[[117 105 157 134 122 114 135 148]
 [132 154 104 120 100 157 124 110]
 [113 112 115 154 103  99 126 140]]
->
[[132 154 104 120 100 157 124 110]
 [117 105 157 134 122 114 135 148]
 [113 112 115 154 103  99 126 140]]

[[135 144]
 [150 116]
 [118 130]
 [143 133]
 [127 136]
 [128 128]
 [141 140]
 [116 124]
 [117 129]
 [137 125]
 [134 144]]
->
[[150 116]
 [143 133]
 [141 140]
 [137 125]
 [135 144]
 [134 144]
 [128 128]
 [127 136]
 [118 130]
 [117 129]
 [116 124]]

[[125 135 103 130 129 123 101 132 140 123 148 116 112 115]
 [108 123 154 120 120 132 146 140 138 121 118 126 116 125]
 [127 151 125 112 123 158 134 138 123 129 119 112 132 112]]
->
[[127 151 125 112 123 158 134 138 123 129 119 112 132 112]
 [125 135 103 130 129 123 101 132 140 123 148 116 112 115]
 [108 123 154 120 120 132 146 140 138 121 118 126 116 125]]

[[143 147 132 126 148 112 143 131 115 123]
 [136 112 120 132 127 136 109 144 101 135]
 [154 106 129 137 103 122 105 107 136 117]
 [115 143 111 136 144 139 152 126 122 155]]
->
[[154 106 129 137 103 122 105 107 136 117]
 [143 147 132 126 148 112 143 131 115 123]
 [136 112 120 132 127 136 109 144 101 135]
 [115 143 111 136 144 139 152 126 122 155]]

[[124 148 123 131 118 138 125 112 127 122 117]
 [145 137 119 107 119 130 115 126 127 123 145]
 [126 135 111 131 110 141 115 122 111 101 139]]
->
[[145 137 119 107 119 130 115 126 127 123 145]
 [126 135 111 131 110 141 115 122 111 101 139]
 [124 148 123 131 118 138 125 112 127 122 117]]

[[114 135 136 115 131 128 139 124 121 137 141]
 [146 120 108 135 122 126 126 132 136 125 119]
 [130 126 132 127 131 125 115 129 125 125 128]
 [144 112 108 142 103 123 143 138 149 131 104]]
->
[[146 120 108 135 122 126 126 132 136 125 119]
 [144 112 108 142 103 123 143 138 149 131 104]
 [130 126 132 127 131 125 115 129 125 125 128]
 [114 135 136 115 131 128 139 124 121 137 141]]

[[125 145 123 113 105 107 128 124 113]
 [134 130 135 113 123 114 131 123 111]
 [126 130 134 127 125 129 124 125 130]
 [127 127 117 134 129 123 138 132 131]]
->
[[134 130 135 113 123 114 131 123 111]
 [127 127 117 134 129 123 138 132 131]
 [126 130 134 127 125 129 124 125 130]
 [125 145 123 113 105 107 128 124 113]]

[[135 121 127 126 131 128 131 126 127]
 [136 118 128 126 132 126 133 125 125]
 [133 110 141 135 102 129 134 124 122]]
->
[[136 118 128 126 132 126 133 125 125]
 [135 121 127 126 131 128 131 126 127]
 [133 110 141 135 102 129 134 124 122]]
---
[[142 148 140 132 134 116 115 113 122 120 115 118 130 123]
 [141 112 131 112 134 117 118 138 139 118 113 115 113 133]
 [113 141 142 114 126 141 122 119 109 123 111 121 145 141]
 [118 118 141 114 135 114 140 143 140 129 145 107 111 139]]
->
[[142 148 140 132 134 116 115 113 122 120 115 118 130 123]
 [141 112 131 112 134 117 118 138 139 118 113 115 113 133]
 [118 118 141 114 135 114 140 143 140 129 145 107 111 139]
 [113 141 142 114 126 141 122 119 109 123 111 121 145 141]]

[[143 139 152 122 138 100 113 107 146]
 [155 116 128 114 104 136 123 138 115]
 [125 149 117 133 112 108 120 119 152]
 [127 123 139 108 111 152 147 123 107]]
->
[[155 116 128 114 104 136 123 138 115]
 [143 139 152 122 138 100 113 107 146]
 [127 123 139 108 111 152 147 123 107]
 [125 149 117 133 112 108 120 119 152]]

[[119 120 125 124 120 130 143 114 119]
 [126 129 110 124 120 137 136 122 114]
 [111 108 125 122 142 147 131 107 134]
 [120 142 144 140 102 122 130 131 130]
 [132 151 141 149 111 125 114 142 144]
 [133 138 110 131 117 147 125 121 133]
 [123 112 142 119 140 135 123 128 133]
 [144 135 147 116 152 140 133 127 147]
 [131 120 119 138 115 140 146 136 121]]
->
[[144 135 147 116 152 140 133 127 147]
 [133 138 110 131 117 147 125 121 133]
 [132 151 141 149 111 125 114 142 144]
 [131 120 119 138 115 140 146 136 121]
 [126 129 110 124 120 137 136 122 114]
 [123 112 142 119 140 135 123 128 133]
 [120 142 144 140 102 122 130 131 130]
 [119 120 125 124 120 130 143 114 119]
 [111 108 125 122 142 147 131 107 134]]

[[131 104]
 [137 120]]
->
[[137 120]
 [131 104]]

[[148 125 128]
 [155 117 128]
 [143 139 128]
 [126 142 130]
 [121 135 124]
 [132 129 130]]
->
[[155 117 128]
 [148 125 128]
 [143 139 128]
 [132 129 130]
 [126 142 130]
 [121 135 124]]

[[126 130 122 139 153 117 128 133]
 [132 127 145 128 122 132 122 123]]
->
[[132 127 145 128 122 132 122 123]
 [126 130 122 139 153 117 128 133]]

[[122 125 127 129 116 142 124]
 [141 127 138 149 139 116 150]
 [144 124 143 153 140 115 153]
 [133 111 141 119 112 145 116]
 [150 120 149 152 141 112 153]]
->
[[150 120 149 152 141 112 153]
 [144 124 143 153 140 115 153]
 [141 127 138 149 139 116 150]
 [133 111 141 119 112 145 116]
 [122 125 127 129 116 142 124]]
---
[[152 147 109 151 115 153]
 [137 135 108 136 117 137]
 [135 138 143 136 132 134]
 [104 103 152 103 150 103]
 [142 143 120 143 118 142]]
->
[[137 135 108 136 117 137]
 [104 103 152 103 150 103]]

[[121 151 114 133 100 130 114 109 111 132 144 114 152 105 124 125]
 [125 141 120 129 113 128 120 117 119 130 137 121 141 117 126 126]
 [126 138 127 125 125 132 121 132 135 132 130 125 138 120 131 124]
 [128 129 127 128 126 128 127 127 127 128 129 127 130 127 128 128]
 [122 149 126 124 122 136 113 136 142 137 132 122 148 110 135 119]
 [127 133 125 128 122 128 125 124 125 128 132 125 133 124 127 127]]
->
[[125 141 120 129 113 128 120 117 119 130 137 121 141 117 126 126]
 [128 129 127 128 126 128 127 127 127 128 129 127 130 127 128 128]
 [127 133 125 128 122 128 125 124 125 128 132 125 133 124 127 127]]

[[127 124 129 134 133 127 136 129 135 137 127 139 129]
 [126 122 122 126 133 123 128 135 131 132 122 127 136]
 [131 123 123 122 136 126 137 128 125 121 130 136 117]
 [130 126 125 133 134 136 130 131 133 132 142 134 137]
 [133 124 121 136 131 123 119 126 124 136 124 141 117]
 [129 131 125 121 153 130 121 124 142 146 132 118 142]]
->
[[126 122 122 126 133 123 128 135 131 132 122 127 136]
 [130 126 125 133 134 136 130 131 133 132 142 134 137]
 [129 131 125 121 153 130 121 124 142 146 132 118 142]]

[[130 120 133 104 146 136]
 [123 126 110 123 131 127]
 [130 133 134 142 117 124]
 [119 133 127 150 113 129]
 [117 124 131 124 134 140]
 [130 136 120 149 110 117]]
->
[[123 126 110 123 131 127]
 [119 133 127 150 113 129]
 [130 136 120 149 110 117]]

[[123 109 103 113]
 [122 106 140 131]
 [140 136 109 123]
 [132 126 126 130]
 [129 121 123 126]
 [132 121 123 128]]
->
[[122 106 140 131]
 [132 126 126 130]
 [132 121 123 128]]

[[125 115 143 117 133]
 [105 109 121 112 135]
 [140 134 128 130 137]
 [111 110 139 109 134]
 [139 137 138 139 106]
 [134 134 138 136 114]]
->
[[105 109 121 112 135]
 [111 110 139 109 134]
 [134 134 138 136 114]]

[[129 129 120 129 127 130 128 127 130]
 [127 127 120 127 128 130 130 138 129]
 [127 130 123 128 125 127 128 137 126]
 [128 129 134 129 128 128 129 121 127]
 [131 128 124 132 129 125 129 154 123]
 [128 131 131 128 126 128 127 128 127]
 [130 126 125 132 123 126 129 115 127]
 [125 125 122 129 127 126 129 120 125]
 [126 128 132 131 129 126 126 150 135]]
->
[[127 127 120 127 128 130 130 138 129]
 [128 129 134 129 128 128 129 121 127]
 [128 131 131 128 126 128 127 128 127]
 [125 125 122 129 127 126 129 120 125]]

[[104 143 100 141  99 150 153]
 [117 137 120 142 122 125 114]]
->
[[117 137 120 142 122 125 114]]

[[133 140 115 116 119 156 149 145 116 148 116 131 140 130 124 129]
 [128 131 126 125 130 135 131 133 124 132 125 130 131 127 127 128]
 [128 136 123 112 138 147 135 135 113 143 112 153 136 123 146 111]
 [127 132 126 124 132 137 131 135 122 133 124 133 132 125 128 128]
 [128 133 124 114 137 142 134 133 115 139 114 150 133 124 140 113]]
->
[[128 131 126 125 130 135 131 133 124 132 125 130 131 127 127 128]
 [127 132 126 124 132 137 131 135 122 133 124 133 132 125 128 128]]
---
[[109 102 138 148]
 [108 155 133 153]
 [137 116 125 114]]
->
[[155 133]
 [116 125]]

[[141 144 107 110 121]
 [121 118 144 152 142]
 [148 147 117 145 144]
 [132 136 127 130 144]
 [126 126 138 125 114]]
->
[[118 144]
 [147 117]]

[[122 128 129 132 137]
 [134 135 131 126 123]
 [119 126 135 130 127]
 [125 126 120 134 149]
 [119 120 125 131 138]]
->
[[135 131]
 [126 135]]

[[131 117 110 137 122]
 [122 135 111 127 114]
 [130 130 134 128 133]
 [107 125 118 106 147]
 [134 108 130 148 127]]
->
[[135 111]
 [130 134]]

[[141 117 146]
 [119 148 114]
 [149 106 150]
 [103 152 107]]
->
[[148 114]
 [106 150]]

[[135 108 118 115 115]
 [123 119 147 148 151]
 [143 117 139 145 144]
 [113 143 148 141 139]]
->
[[119 147]
 [117 139]]
